[128 = 0]
[131 123 145 118  92  68 100 120 153 134 194 122 118 143 110   1  81 134
 112 141 105 156 117 122 130 229 121 126 146 130 146 158 255 150 121 107
 121 109 115 152 141 152 112 122 154 177 142 113 151 156 107  92 125 162
 154  97 116 156 129 122 132 124 139 150 115 119 132 169 116 147 186 128
 180 127 124 139 139 185 137 119  67  94 118 122 138 110 116  98 139 125
 138  99 148 108 114 118 103] -> 18
[129 130 144 122 120  83 115 114 146 123 162 120 124 146 115  38  98 127
 121 131 117 150 134 119 132 155 130 115 141 126 144 140 210 133 116 120
 112 117 128 133 138 137 123 126 145 136 132 116 137 136 125  81 135 138
 143 126 129 148 118  95 129 133 120 140 115 105 143 142 119 142 151 136
 153 125 131 139 128 148 134 141  90 119 126 124 132 131 133 112 140 132
 118 106 138 115 131 123 105] -> 12
[131 126 149 121 111  64 108 112 150 127 180 121 122 145 114   8  89 131
 117 137 114 152 128 118 131 192 124 119 144 128 148 152 250 143 116 113
 115 112 123 142 142 142 118 124 153 152 137 117 144 149 116  87 129 154
 149 113 122 156 124 104 130 131 126 143 114 102 141 156 116 146 165 137
 167 126 129 140 133 171 136 131  76 107 122 122 135 122 127 104 141 128
 125 101 145 111 124 120 105] -> 15
[127 134 118 129 141 139 146 126 130 125  99 120 128 125 118 172 147 121
 129 121 132 121 137 128 130  94 136 123 131 125 121 119  64 114 130 136
 128 141 129 125 120 125 133 130 122 136 126 116 123 113 138 127 137 118
 120 137 134 121 127 129 126 126 126 122 130 136 113 122 133 116 125 125
 114 127 132 123 124  98 125 144 126 143 133 133 122 136 128 134 124 133
 123 136 113 137 136 129 118] -> 4
[128 132 126 129 145 136 141 120 130 120 108 121 130 128 121 170 142 121
 131 120 131 128 140 126 130  89 123 116 130 124 124 118  79 115 124 134
 122 135 134 120 127 124 133 130 122 119 122 119 121 114 138 121 137 116
 119 142 135 123 123 113 125 132 117 127 130 122 126 121 129 120 120 130
 113 125 132 127 121 103 126 146 123 144 135 131 123 141 133 135 129 134
 116 133 113 134 139 129 119] -> 4
[127 133 114 131 145 151 147 127 127 125  89 120 130 123 121 194 156 120
 129 117 133 118 136 131 129  86 136 123 128 125 118 114  48 114 129 136
 128 142 131 123 118 124 134 130 117 128 125 116 119 106 140 138 137 111
 117 137 136 113 127 132 126 127 127 120 133 133 111 117 135 114 122 118
 110 126 130 120 123  87 123 143 138 147 135 133 121 137 128 141 123 134
 124 142 109 140 138 130 125] -> 3
[126 135 112 134 157 161 155 126 119 121  63 122 133 119 125 254 167 119
 136 112 140 112 138 130 129  58 138 122 123 123 112 104   1 103 133 141
 128 148 136 115 117 117 140 132 110 113 117 120 112  98 149 147 139  97
 108 147 139 105 126 131 124 128 122 113 137 138 114 100 141 105 107 119
  99 125 131 118 120  73 122 144 160 158 139 135 119 143 133 148 119 135
 121 148 105 153 142 134 129] -> 0
[126 138 116 135 159 171 155 128 119 123  78 125 133 119 133 255 165 125
 140 115 140 108 144 129 129  44 137 125 119 127 114 102   1 110 135 145
 134 145 138 112 118 113 140 131 108 114 118 131 110 101 147 145 135 108
 103 155 138 105 129 117 121 134 118 113 138 139 115 103 135 109  93 134
  94 131 136 119 120  81 123 146 150 159 138 135 118 147 135 149 121 133
 113 150 108 142 142 134 134] -> 0
[129 132 147 124 134  93 123 114 143 120 163 123 125 142 121  89 104 128
 127 131 121 145 139 117 131 128 131 118 137 127 143 139 182 133 120 123
 118 120 132 128 140 132 125 127 142 133 131 122 132 139 128  87 134 131
 136 136 131 147 120  91 126 138 114 135 119 109 145 134 118 137 134 146
 148 129 135 139 126 139 134 146  93 134 128 126 128 136 136 117 139 131
 111 106 135 116 134 124 113] -> 10
[130 127 141 121 117  82 118 114 148 125 159 118 125 141 111  48 100 124
 116 129 116 151 134 120 132 162 131 114 144 124 141 146 222 129 114 119
 109 119 126 136 137 139 123 126 145 140 132 108 139 136 124  84 137 137
 147 121 129 149 118 104 131 128 123 139 116 103 140 143 122 140 159 125
 156 121 128 135 128 147 133 139  86 117 126 125 131 129 132 111 139 133
 124 108 138 119 130 123 104] -> 12
[131 123 150 120 108  67 104 110 151 126 182 119 123 150 113   2  77 130
 114 137 111 156 124 120 131 187 125 113 141 127 152 153 255 141 110 113
 109 110 123 141 145 145 112 124 152 142 133 113 144 146 114  82 129 145
 155 111 122 158 117 102 133 129 124 147 113  96 150 152 116 146 169 130
 168 121 127 141 131 173 136 131  80 106 122 122 136 125 129 100 143 130
 126  99 146 109 125 122 102] -> 16
[128 135 129 126 131 115 132 125 140 125 136 123 124 131 115 100 130 127
 128 128 124 131 146 122 130 129 132 129 133 129 127 132 118 128 134 126
 131 128 128 134 124 131 126 128 137 160 137 121 129 134 130 116 135 133
 124 133 130 133 132 113 122 133 128 122 126 139 118 136 121 128 131 144
 134 134 136 130 129 120 130 145  95 133 128 130 125 128 126 119 130 130
 118 125 123 124 129 122 112] -> 8
[133 116 162 118  93  52  90 115 152 131 210 122 118 153 122   1  51 137
 114 148 108 165 108 119 131 226 119 118 145 130 160 161 255 160 105 107
 112  97 118 150 155 152 111 120 154 143 134 122 150 163 102  90 113 162
 159  99 114 170 122 103 136 130 127 157 109  91 160 164 109 154 173 132
 190 123 123 145 137 206 140 110  75  87 117 119 141 116 125  94 144 124
 131  90 159 107 116 120 108] -> 20
[128 131 128 126 136 115 133 120 136 122 117 117 129 133 114 136 127 120
 124 121 127 136 138 125 131 110 136 112 137 123 131 129 139 115 118 130
 113 132 130 127 131 128 130 129 127 120 124 109 127 115 135 110 139 118
 136 132 135 131 117 111 129 129 120 129 123 109 132 123 132 124 142 122
 127 119 129 133 122 100 128 144 120 135 133 128 126 140 134 126 132 135
 120 123 125 131 138 128 113] -> 7
[127 138 134 127 136 119 129 124 139 123 153 129 123 132 122 126 125 131
 134 133 124 127 144 119 129 119 130 135 128 133 130 131 116 135 138 130
 135 124 130 131 126 129 125 128 139 163 138 133 130 143 130 110 132 135
 114 139 129 135 137 107 120 140 125 128 127 142 124 137 118 130 122 161
 133 142 141 135 130 130 134 148  86 137 127 132 125 130 127 122 134 126
 109 123 126 122 130 121 116] -> 8

[ 83 143  70 122 117  62 128 150 116 118 109 122 207 153 121 202] -> 14
[144 150 127 131 112 233 174 120  92 105 103 184  88 103 103  93] -> 2
[112  93 123 129 129  63  91 146 179 105 146  85 180 144 134 188] -> 20
[140  74 152 122  92 131 113 154 146  94 139 127 103 120 106 147] -> 6
[133 140 102  88 139  88 154 134  87 168 138 139 122 110 137 140] -> 9
[143 153 130 112 140 186 172 124  80 138 113 169  92 101 123 104] -> 5
[121 116 147 118 144 159 113 143 167 113 107 111 137 131 139 154] -> 16
[147 144 131 104 154 172 165 122  93 148 125 156  85 100 135  98] -> 7
[134 112 144 143 109 206 144 140 122  88 117 155 118 120 101 128] -> 7
[122 151 106 109 139 134 149 130 114 137 115 142 143 122 139 139] -> 12
[117 106 126 124  92 132 115 159 145 105 120 120 156 136 114 167] -> 11
[137 121 119 103 125 109 146 139 102 139 136 134 116 109 122 135] -> 8
[104 172  91 128 154 171 159 120 104 127  93 156 187 141 131 149] -> 13
[146 156 107  89 125 177 177 125  67 165 114 172  60  99 130 103] -> 1
[147 168 119  97 165 192 180 115  69 155 116 170  87  99 139 100] -> 7
[112 105 145 138 145 145 102 143 183 104 119 102 161 139 129 168] -> 19
[160  92 175  86 163 144 115 142 167 164 133 105  61 106 158 115] -> 12
[112  99 173 167 124 229 101 139 199  60  97 126 143 143 114 143] -> 18
[150  63 159 123  75 171 127 153 130  98 139 146  80 106  86 120] -> 2
[107  97 114 137  80 103 113 158 157  90 126 122 168 137 102 163] -> 9
[110 109  88 108 101  54 119 158 122 128 130 119 169 139 113 186] -> 11
[138  61 140 140  19 170 133 172 119  74 116 165  94 108  58 129] -> 0
[116 108 136 129 111 151 114 144 160  98 108 121 145 139 119 158] -> 13
[113  66 107 102  83   1  83 173 188 147 160  72 174 138 125 196] -> 12
[163 139 140  97 176 149 164 120  90 181 140 142  45  89 160  92] -> 7
[137 133 137 116 140 220 156 132 115 112 115 166 111 111 121 112] -> 8
[110 123 124 145 109 193 124 145 140  86  99 138 160 145 103 158] -> 12
[115 129 126 115 161 145 120 137 149 141 108 111 140 135 149 157] -> 18
[188  49 218  23 191  58  78 158 187 235 169  53   1  86 193 108] -> 12
[144 124 118 109 116 145 149 136  92 131 130 154 105 107 112 119] -> 5
[134  86 158 155  98 193 137 143 140  75 120 146 106 119  89 131] -> 6
[140 114 118 107 127 128 145 132 100 126 139 140 114 109 113 139] -> 7
[129 144 104  71 165  57 139 138 114 184 134 109 130 119 162 153] -> 13
[ 79 189  45 150 117 141 169 131  77 104  88 168 231 152 107 183] -> 13
[120 162 127  93 200 139 134 124 135 156 118 111 148 129 176 142] -> 20
[133  65 132 127  65  92 118 162 137  90 155 132 123 118  88 158] -> 3
[107 160  32  87 106  12 157 148  52 163 144 136 203 129 116 190] -> 8
[114  87 134 119 115  83 101 153 171 118 133  92 153 147 127 177] -> 15
[127 125 151 119 162 173 115 132 168 126 104 112 129 136 145 148] -> 18
[112 117 145 135 161 160 104 141 167 105 108 105 159 140 140 159] -> 20
[135  95 151 119 114 144 109 152 162 115 119 114 126 128 131 151] -> 12
[146 118 139 105 144 135 146 136 105 140 134 137  90 104 135 123] -> 8
[143 124 105  98 106 116 159 139  78 145 137 150 103 104 116 139] -> 3
[108 117 125 138 115 145 116 148 160  95 106 122 165 144 112 169] -> 14
[129 158 111 119 153 162 162 119  97 137 115 156 132 117 132 127] -> 10
[125 155 118 105 165 153 145 126 125 151 108 132 126 124 150 132] -> 14
[106 116 135 133 151 140 103 139 164 100 114 108 176 143 139 173] -> 20
[119  97 112 121  89  94 128 157 138 107 127 118 152 136 103 175] -> 9
[135  76 123  93  96  54 118 158 125 134 156 111 119 120 116 164] -> 7
[161  57 177  93 121 116 111 156 142 139 159 109  56 104 120 128] -> 6
[150 110 122  92 127 111 145 142 104 146 146 136  98  94 121 130] -> 5
[147 123 139 119 121 175 156 132 105 121 126 154  91 105 114 109] -> 5
[134 119 112  82 139  80 148 142 104 173 142 125 119 114 132 150] -> 10
[136 121 110 123  98 153 154 139  96 104 132 159 120 111  98 133] -> 4
[119 123  85 121  88 104 154 143  82 107 134 157 155 120  92 162] -> 4
[148 101 153 100 132 188 137 143 120 136 140 132  80 105 128 126] -> 7
[102 150  88 107 122  86 131 147 121 142 119 119 191 141 132 182] -> 14
[130  98 135 134 100 160 132 147 112  85 129 147 121 120  92 148] -> 6
[119 138 100 126 105 140 157 137  95 114 123 150 154 128 104 154] -> 8
[145 112 148 131  94 226 148 133 110  88 116 171  92 112  91 109] -> 2
[ 93 168  55 153  99 151 174 133  66  84 104 175 209 143  83 165] -> 8
[138  63 148  90 111  76  98 164 165 144 144  97  99 124 129 156] -> 10
[136 127 108 106 129 106 146 136  92 144 135 139 118 115 125 136] -> 8
[154  67 152 110  86 134 127 158 123 113 150 135  86 106  92 127] -> 1
[140  63 136 105  88  81 113 165 130 120 155 113 107 112 102 157] -> 5
[113 165 137 140 156 241 148 120 137  98  82 154 140 132 140 119] -> 15
[115 139 110 105 146 114 130 144 129 144 113 122 150 133 142 164] -> 14
[113 120 116 118 120 100 116 150 146 126 116 113 162 147 128 172] -> 15
[104 140  80 140  95 135 149 144  92  94 112 160 187 136  99 169] -> 9
[125  99 244 244 114 255 105 129 255   1  47 170  98 145  77  90] -> 15
[115 105 118 107 121  88 110 155 153 130 126  99 154 139 129 190] -> 14
[132 141 140  81 156  87 130 137 130 181 129 113 114 121 164 143] -> 14
[110 101 123 133  97 110  95 155 175  98 124 108 158 139 115 172] -> 13
[ 99 140  99 129 143 114 114 141 141 115 105 121 192 140 129 187] -> 19
[136 100 156 119 125 163 122 143 157 113 119 125 104 125 123 141] -> 10
[128  81 116 144  35 131 137 164 110  69 130 160 136 117  60 162] -> 0
[147 122 120  98 102 142 159 139  89 144 137 151  82 100 114 119] -> 1
[119 138 120 112 138 143 136 137 129 130 108 131 137 128 137 143] -> 13
[131 125 124 114 139 155 135 138 141 134 114 129 115 126 133 129] -> 12
[139 152 105  76 165  87 147 130 102 184 134 122 118 115 162 136] -> 13
[114 133  96  78 138  49 125 149 119 164 123 105 159 132 146 176] -> 14
[126 156  98 102 150 118 156 125  86 157 127 142 199 124 136 137] -> 10
[123 101 129  89 152  38  94 152 159 157 150  82 158 136 153 184] -> 19
[104 113 124 134 110 119 110 152 156 105 112 116 181 145 116 173] -> 15
[115  91 136 134  88 127 105 157 160  92 121 116 152 134 108 164] -> 10
[124 149 100  99 152  99 141 135 109 156 118 130 144 122 139 151] -> 12
[127 125  79  78 108  36 152 145  68 162 154 131 142 116 116 168] -> 6
[118  89 127 108 116  82 100 155 167 124 132  96 150 138 127 172] -> 14
[143 160 102  91 157 134 173 119  60 160 128 155 100 104 134 113] -> 6
[166 119 169 111 141 208 153 125 119 136 124 166  46  91 128  81] -> 4
